Below is a small trained network, with its code and all its weights. Each question gives an input and a class and asks what happens when units are switched off, that is, made to give their printed mean instead of their output.

import numpy as np


def w(rows, s, z=0):
    codes = np.array(rows[::2]) - 128.0
    scale = np.full(codes.shape[1], s)
    scale[-1] = z or s
    return codes * scale


def f(y):
    return np.maximum(y, 0)


def log_softmax(a):
    a = a - a.max(-1, keepdims=True)
    return a - np.log(np.exp(a).sum(-1, keepdims=True))


def net(x, mask):
    res = np.array(x, float).reshape(1, 6) / 4 @ E
    y = f(res @ A[0][:, :-1].T + A[0][:, -1])
    res = res + np.where(mask, y, B[0][:, -1]) @ B[0][:, :-1]
    return log_softmax(res[-1] @ U[:, :-1].T + U[:, -1])


A, B = {}, {}
E = w([
[116,125,123,133,127,125,131,136],'x0',
[136,118,126,128,141,124,131,138],'x1',
[169,188,14,223,136,229,43,30],'x2',
[47,16,206,235,117,2,20,49],'x3',
[110,120,122,129,115,136,135,130],'x4',
[234,106,63,138,8,56,16,243],'x5',
],0.0054)
A[0] = w([
[202,152,18,198,70,155,37,122,86],'n1',
[71,22,223,156,46,30,34,196,153],'n2',
[167,53,181,109,59,36,88,155,77],'n3',
[94,180,61,177,213,213,181,34,165],'n4',
[77,188,57,168,203,226,197,46,125],'n5',
[177,85,210,28,31,34,140,223,175],'n6',
[58,30,217,213,82,16,38,109,164],'n7',
[176,228,95,36,109,204,196,212,253],'n8',
[206,125,201,34,35,66,170,230,249],'n9',
[54,132,52,194,218,193,140,24,139],'n10',
[182,250,14,46,228,217,206,107,223],'n11',
[216,153,67,225,48,140,29,178,144],'n12',
[73,37,129,218,182,39,69,29,199],'n13',
[192,189,38,74,194,209,225,173,223],'n14',
[56,56,118,234,217,72,41,25,226],'n15',
[47,109,232,48,214,110,226,121,174],'n16',
[198,160,181,49,66,151,193,222,97],'n17',
[29,109,253,33,230,98,241,137,187],'n18',
],0.0055,0.0041)
B[0] = w([
[212,49,43,172,61,44,209,29,196],'n1',
[159,26,226,33,199,105,30,138,226],'n2',
[139,56,180,36,194,169,42,189,179],'n3',
[29,59,157,64,189,210,48,53,206],'n4',
[52,54,164,48,233,213,59,62,198],'n5',
[171,232,179,40,214,201,23,232,215],'n6',
[118,32,237,64,203,85,44,71,243],'n7',
[218,225,22,34,113,213,169,191,232],'n8',
[204,221,72,39,169,190,43,223,226],'n9',
[27,148,207,209,226,204,53,40,204],'n10',
[92,81,76,16,212,220,81,40,235],'n11',
[225,38,47,27,100,98,169,52,211],'n12',
[59,69,227,229,145,70,150,38,241],'n13',
[128,106,64,40,180,210,79,93,222],'n14',
[52,86,228,221,59,46,200,47,254],'n15',
[228,47,41,172,35,35,239,34,195],'n16',
[154,221,105,207,48,105,109,222,181],'n17',
[228,44,22,58,22,45,253,20,209],'n18',
],0.0052,0.0095)
U = w([
[242,110,9,65,47,164,242,44,248],'0',
[47,69,229,18,254,230,11,155,71],'1',
[234,11,186,171,40,10,213,47,221],'2',
[19,147,236,252,196,166,113,43,2],'3',
[211,247,153,80,122,199,64,251,31],'4',
],0.0047,0.0037)

Each question gives the input, the list of numbers given to net, and the class t.
The units are the neurons (one row each of A and B). Each row of codes is followed by its name. A weight is (code - 128) times the scale printed after its matrix; where a second scale follows, it is the last column's (A, B and U).
mask holds one flag per neuron, in row order. A switched-off neuron (its flag False) gives its mean, the last column of its row in B, instead of its output. The means were averaged over made-up inputs and are rounded, as every weight is.
A unit's drop is (log p(t) with every unit on - log p(t) with that unit switched off) / (log p(t) with every unit on - log p(t) with every unit switched off).
The circuit of an input: a set's keep is (log p(t) with only the set's units on - log p(t) with every unit switched off) / (log p(t) with every unit on - log p(t) with every unit switched off). Starting from the 12 units with the biggest drops (on a tie, the unit counted first), units are removed one at a time, each time the one whose removal leaves the highest keep (on an exact tie, the one counted first), for as long as the keep stays at least 0.8.
circuit, biggest first: the units of the circuit, biggest drop first
k most important neurons: the k neurons with the biggest drops, biggest first
drop when u is switched off: that unit's drop, to one decimal
input [4,-5,0,-8,-7,2], class 4: circuit, biggest first : n18, n17, n8
input [-5,8,8,-8,3,0], class 1: circuit, biggest first : n5
input [3,4,1,7,1,0], class 3: circuit, biggest first : n18, n13, n15
input [-6,-3,7,1,1,6], class 2: circuit, biggest first : n8, n1
input [-2,8,0,-7,-1,-6], class 0: 2 most important neurons : n18, n16
input [2,-7,8,7,-4,1], class 2: 2 most important neurons : n1, n12
input [2,-1,1,1,-6,-6], class 3: 2 most important neurons : n10, n12
input [0,2,-7,-2,-4,1], class 4: 2 most important neurons : n6, n9
input [-4,-6,0,-2,-4,-7], class 0: drop when n6 is switched off : 0.2
input [0,1,-1,7,8,-5], class 2: drop when n18 is switched off : 0.1
input [6,-3,6,3,-2,-1], class 3: drop when n9 is switched off : 0.0
